Below is a small trained network, with its code and all its weights. Each question gives an input and a class and asks what happens when units are switched off, that is, made to give their printed mean instead of their output.

import numpy as np


def w(rows, s, z=0):
    codes = np.array(rows[::2]) - 128.0
    scale = np.full(codes.shape[1], s)
    scale[-1] = z or s
    return codes * scale


def norm(h):
    return h / np.sqrt((h * h).mean(-1, keepdims=True) + 1e-5)


def f(y):
    return y / 2 * (1 + np.tanh(0.7978845608 * (y + 0.044715 * y**3)))


def log_softmax(a):
    a = a - a.max(-1, keepdims=True)
    return a - np.log(np.exp(a).sum(-1, keepdims=True))


def net(x, mask):
    res = np.array(x, float).reshape(1, 8) / 4 @ E
    u = 0
    for l in range(3):
        y = f(norm(res) @ A[l][:, :-1].T + A[l][:, -1])
        res = res + np.where(mask[u : u + 9], y, B[l][:, -1]) @ B[l][:, :-1]
        u += 9
    return log_softmax(norm(res)[-1] @ U[:, :-1].T + U[:, -1])


A, B = {}, {}
E = w([
[23,114,125,137,98,111,78],'x0',
[173,173,219,87,4,67,111],'x1',
[53,147,144,152,210,73,230],'x2',
[146,157,71,160,143,69,129],'x3',
[99,219,71,62,62,237,113],'x4',
[148,159,110,181,116,155,169],'x5',
[109,62,73,148,21,149,222],'x6',
[91,131,36,205,185,153,158],'x7',
],0.012)
A[0] = w([
[111,99,151,120,84,102,179,5],'L0N0',
[115,141,112,112,47,156,68,121],'L0N1',
[118,213,91,84,125,157,142,95],'L0N2',
[164,126,176,125,174,154,93,111],'L0N3',
[232,165,126,111,106,181,105,124],'L0N4',
[149,164,116,52,193,99,77,66],'L0N5',
[142,76,143,209,149,9,76,129],'L0N6',
[83,89,103,152,81,47,198,157],'L0N7',
[73,207,10,154,160,154,165,149],'L0N8',
],0.016,0.011)
B[0] = w([
[94,200,87,126,98,133,170,131],'L0N0',
[104,186,79,100,120,207,93,211],'L0N1',
[130,113,177,168,85,102,104,174],'L0N2',
[121,144,164,82,171,131,154,166],'L0N3',
[218,102,158,160,125,100,126,215],'L0N4',
[60,102,143,115,125,47,126,162],'L0N5',
[168,9,211,96,210,58,74,230],'L0N6',
[148,98,117,106,157,40,127,221],'L0N7',
[102,14,172,195,160,127,56,255],'L0N8',
],0.015,0.011)
A[1] = w([
[84,116,134,169,80,161,232,143],'L1N0',
[54,194,107,43,143,152,93,42],'L1N1',
[136,207,152,105,84,96,145,26],'L1N2',
[105,150,110,99,220,92,232,96],'L1N3',
[115,54,13,128,195,225,163,107],'L1N4',
[136,186,177,159,88,79,112,19],'L1N5',
[89,165,139,133,90,71,99,3],'L1N6',
[63,128,63,62,101,47,217,13],'L1N7',
[110,88,114,205,56,167,252,80],'L1N8',
],0.012,0.0058)
B[1] = w([
[115,149,162,152,88,51,134,127],'L1N0',
[31,132,179,107,152,90,193,178],'L1N1',
[168,89,143,115,182,182,95,156],'L1N2',
[94,183,184,179,26,141,56,183],'L1N3',
[65,83,128,240,113,215,141,254],'L1N4',
[114,86,109,151,146,194,123,130],'L1N5',
[84,147,158,183,143,136,117,110],'L1N6',
[69,229,88,189,11,119,206,155],'L1N7',
[92,81,107,130,162,61,114,147],'L1N8',
],0.011,0.0031)
A[2] = w([
[74,91,94,126,111,115,154,98],'L2N0',
[198,152,132,146,117,166,156,143],'L2N1',
[126,122,138,131,113,130,116,52],'L2N2',
[112,102,74,178,165,222,140,53],'L2N3',
[135,89,63,191,94,137,162,106],'L2N4',
[115,103,87,131,136,7,131,103],'L2N5',
[167,118,91,118,73,136,153,2],'L2N6',
[101,101,127,204,91,133,115,123],'L2N7',
[94,108,57,98,145,110,120,120],'L2N8',
],0.017,0.0089)
B[2] = w([
[150,151,148,187,89,73,77,153],'L2N0',
[159,90,33,162,149,129,193,178],'L2N1',
[127,152,135,134,119,142,104,112],'L2N2',
[59,184,63,174,125,212,197,184],'L2N3',
[111,54,143,150,182,121,102,170],'L2N4',
[166,168,139,101,118,4,124,255],'L2N5',
[157,103,170,133,84,125,22,135],'L2N6',
[94,89,143,165,139,117,102,213],'L2N7',
[149,112,123,182,48,70,91,143],'L2N8',
],0.013,0.0085)
U = w([
[255,200,78,91,40,189,133,35],'0',
[49,76,117,216,149,218,72,170],'1',
[168,55,171,139,205,31,94,232],'2',
[175,130,95,164,203,167,252,2],'3',
[85,212,98,132,77,34,176,21],'4',
[59,218,161,28,118,205,102,91],'5',
],0.019,0.006)

Each question gives the input, the list of numbers given to net, and the class t.
The units are the neurons (one row each of A and B). Each row of codes is followed by its name. A weight is (code - 128) times the scale printed after its matrix; where a second scale follows, it is the last column's (A, B and U).
mask holds one flag per neuron, layer by layer. A switched-off neuron (its flag False) gives its mean, the last column of its row in B, instead of its output. The means were averaged over made-up inputs and are rounded, as every weight is.
A unit's drop is (log p(t) with every unit on - log p(t) with that unit switched off) / (log p(t) with every unit on - log p(t) with every unit switched off).
The circuit of an input: a set's keep is (log p(t) with only the set's units on - log p(t) with every unit switched off) / (log p(t) with every unit on - log p(t) with every unit switched off). Starting from the 12 units with the biggest drops (on a tie, the unit counted first), units are removed one at a time, each time the one whose removal leaves the highest keep (on an exact tie, the one counted first), for as long as the keep stays at least 0.8.
circuit, biggest first: the units of the circuit, biggest drop first
k most important neurons: the k neurons with the biggest drops, biggest first
k most important neurons of layer l: the k neurons of layer l with the biggest drops, biggest first
drop of u: that unit's drop, to one decimal
input [3,3,0,-3,3,6,2,0], class 5: 2 most important neurons => (L0N1, L0N8)
input [1,-2,-3,-7,-1,-6,-1,-5], class 5: most important neuron of layer 0 => (L0N6)
input [-3,-2,-8,5,1,6,-3,-1], class 0: circuit, biggest first => (L0N6, L0N8)
input [7,7,1,4,-2,2,7,3], class 4: circuit, biggest first => (L0N8, L0N0)
input [6,0,-7,7,2,-5,-3,-7], class 5: circuit, biggest first => (L0N1, L0N8)
input [-4,6,8,0,5,0,1,-4], class 0: circuit, biggest first => (L0N8, L0N6, L1N2)
input [-6,6,-1,-4,-2,-6,7,-2], class 0: circuit, biggest first => (L0N8, L0N6)
input [8,1,-3,-7,6,1,-2,2], class 5: circuit, biggest first => (L0N1, L0N8)
input [1,-8,8,-1,1,-2,7,0], class 1: 2 most important neurons of layer 0 => (L0N6, L0N4)
input [3,8,-5,4,7,5,4,4], class 0: 3 most important neurons => (L0N1, L1N4, L0N4)
input [6,7,-1,4,4,-1,6,7], class 1: 4 most important neurons => (L0N1, L0N6, L0N8, L0N4)
input [-1,6,6,1,8,-2,-5,-2], class 5: 2 most important neurons => (L0N8, L0N6)
input [0,-1,5,-1,8,1,3,-8], class 5: 2 most important neurons of layer 0 => (L0N1, L0N8)
input [6,-1,1,0,5,6,5,-5], class 1: circuit, biggest first => (L0N1)
input [2,7,-1,-7,7,-1,-5,-8], class 5: 2 most important neurons => (L0N1, L1N1)
input [-3,7,2,3,7,3,0,1], class 0: drop of L0N1 => 0.2
input [-8,-6,8,-5,5,3,6,-1], class 1: drop of L1N4 => 0.1
input [8,8,6,-5,5,0,6,-2], class 4: drop of L0N7 => 0.1
